Below are the code and all the weights of a small trained network. Each question names an input and a class and asks about switching units off, where a switched-off unit gives its printed mean instead of its output.

import numpy as np


def w(rows, s, z=0):
    codes = np.array(rows[::2]) - 128.0
    scale = np.full(codes.shape[1], s)
    scale[-1] = z or s
    return codes * scale


def norm(h):
    return h / np.sqrt((h * h).mean(-1, keepdims=True) + 1e-5)


def f(y):
    return y / 2 * (1 + np.tanh(0.7978845608 * (y + 0.044715 * y**3)))


def log_softmax(a):
    a = a - a.max(-1, keepdims=True)
    return a - np.log(np.exp(a).sum(-1, keepdims=True))


def net(x, mask):
    res = np.array(x, float).reshape(1, 7) / 4 @ E
    u = 0
    for l in range(2):
        y = f(norm(res) @ A[l][:, :-1].T + A[l][:, -1])
        res = res + np.where(mask[u : u + 6], y, B[l][:, -1]) @ B[l][:, :-1]
        u += 6
    return log_softmax(norm(res)[-1] @ U[:, :-1].T + U[:, -1])


A, B = {}, {}
E = w([
[2,189,151,170,134,65,132,163],'x0',
[131,134,130,128,102,120,140,118],'x1',
[62,62,164,135,108,225,162,171],'x2',
[231,88,180,56,190,81,223,123],'x3',
[124,95,131,147,153,126,105,146],'x4',
[126,107,137,122,147,130,101,159],'x5',
[135,123,127,118,102,118,135,138],'x6',
],0.0097)
A[0] = w([
[83,121,170,132,148,42,191,167,6],'L0N0',
[51,100,162,133,76,219,144,151,48],'L0N1',
[159,110,129,88,94,118,117,126,106],'L0N2',
[91,93,170,103,116,246,215,150,180],'L0N3',
[165,125,49,144,69,198,50,120,165],'L0N4',
[78,162,96,163,85,109,92,165,187],'L0N5',
],0.011,0.0024)
B[0] = w([
[105,177,182,103,117,150,101,59,195],'L0N0',
[122,141,109,73,161,164,195,29,228],'L0N1',
[138,133,125,144,191,197,86,131,146],'L0N2',
[136,40,131,198,83,120,93,198,255],'L0N3',
[93,191,255,108,131,80,134,87,236],'L0N4',
[130,100,63,142,137,100,111,175,228],'L0N5',
],0.014,0.0081)
A[1] = w([
[50,119,5,143,113,116,124,160,82],'L1N0',
[53,125,183,124,105,141,150,166,30],'L1N1',
[105,207,160,131,148,78,123,170,88],'L1N2',
[71,113,158,129,143,108,189,149,3],'L1N3',
[72,137,121,110,146,204,155,129,170],'L1N4',
[180,147,116,118,160,166,93,130,121],'L1N5',
],0.019,0.0022)
B[1] = w([
[175,152,2,45,105,172,99,250,248],'L1N0',
[78,189,56,224,198,185,199,37,224],'L1N1',
[146,60,220,95,114,66,21,140,255],'L1N2',
[118,163,160,150,89,226,127,46,183],'L1N3',
[117,168,184,95,134,161,240,135,188],'L1N4',
[88,163,53,175,112,53,197,120,163],'L1N5',
],0.013,0.01)
U = w([
[102,140,219,75,153,46,65,77,123],'0',
[64,129,172,166,158,194,182,57,205],'1',
[122,140,55,68,131,105,50,211,174],'2',
[80,152,37,56,126,231,198,179,3],'3',
[177,115,65,138,165,31,201,121,133],'4',
[165,1,124,161,125,132,190,199,113],'5',
],0.014,0.0034)

Each question gives the input, the list of numbers given to net, and the class t.
The units are the neurons (one row each of A and B). Each row of codes is followed by its name. A weight is (code - 128) times the scale printed after its matrix; where a second scale follows, it is the last column's (A, B and U).
mask holds one flag per neuron, layer by layer. A switched-off neuron (its flag False) gives its mean, the last column of its row in B, instead of its output. The means were averaged over made-up inputs and are rounded, as every weight is.
A unit's drop is (log p(t) with every unit on - log p(t) with that unit switched off) / (log p(t) with every unit on - log p(t) with every unit switched off).
The circuit of an input: a set's keep is (log p(t) with only the set's units on - log p(t) with every unit switched off) / (log p(t) with every unit on - log p(t) with every unit switched off). Starting from all 12 units, units are removed one at a time, each time the one whose removal leaves the highest keep (on an exact tie, the one counted first), for as long as the keep stays at least 0.8.
units of the circuit, in order: the units of the circuit, biggest drop first
unit that matters most: the unit with the biggest drop
top k neurons: the k neurons with the biggest drops, biggest first
top k neurons in layer l: the k neurons of layer l with the biggest drops, biggest first
input [4,4,-7,-2,4,-5,8], class 2: unit that matters most => L0N4
input [2,-1,8,-8,6,7,-6], class 3: top 2 neurons => [L1N0 L0N5]
input [-8,-8,-1,5,4,5,-5], class 4: top 2 neurons => [L1N5 L0N3]
input [8,6,0,-1,5,8,-8], class 2: top 4 neurons => [L0N5 L0N4 L1N0 L1N2]
input [1,1,0,4,-6,-7,-4], class 0: top 3 neurons in layer 0 => [L0N3 L0N1 L0N0]
input [-4,-7,0,7,4,4,-4], class 4: top 4 neurons => [L1N5 L0N3 L1N2 L1N0]
input [7,-7,6,-8,-3,0,6], class 3: units of the circuit, in order => [L1N0 L0N1]
input [-1,-3,0,8,8,3,0], class 4: units of the circuit, in order => [L0N4 L0N3 L1N5]
input [2,-6,-7,8,-3,-7,7], class 0: top 2 neurons => [L1N0 L0N1]
input [6,2,-2,0,6,-7,-7], class 2: top 2 neurons => [L0N4 L0N5]
input [5,-7,5,-7,-1,5,6], class 3: top 2 neurons => [L1N0 L0N1]
input [-6,-6,0,8,-6,7,-6], class 4: top 2 neurons => [L1N5 L1N2]
input [-7,-5,-4,0,-2,5,-1], class 0: top 2 neurons in layer 0 => [L0N4 L0N1]
input [7,-4,-7,0,-5,6,4], class 2: units of the circuit, in order => [L0N4]
input [-3,-5,2,0,7,8,-3], class 1: top 3 neurons => [L0N5 L1N0 L1N2]
input [-1,1,5,8,-1,-7,-5], class 5: top 2 neurons => [L0N4 L0N3]
input [1,6,5,-4,-1,-6,-7], class 3: top 2 neurons => [L0N5 L1N0]
input [-5,-6,7,0,-6,-5,5], class 1: top 3 neurons in layer 0 => [L0N1 L0N4 L0N5]
input [2,5,1,3,-3,-2,5], class 1: top 2 neurons in layer 1 => [L1N0 L1N1]
input [-3,-2,5,4,-6,-6,7], class 5: units of the circuit, in order => [L0N3]
input [-2,7,1,-7,7,4,-1], class 1: top 3 neurons in layer 0 => [L0N4 L0N1 L0N0]
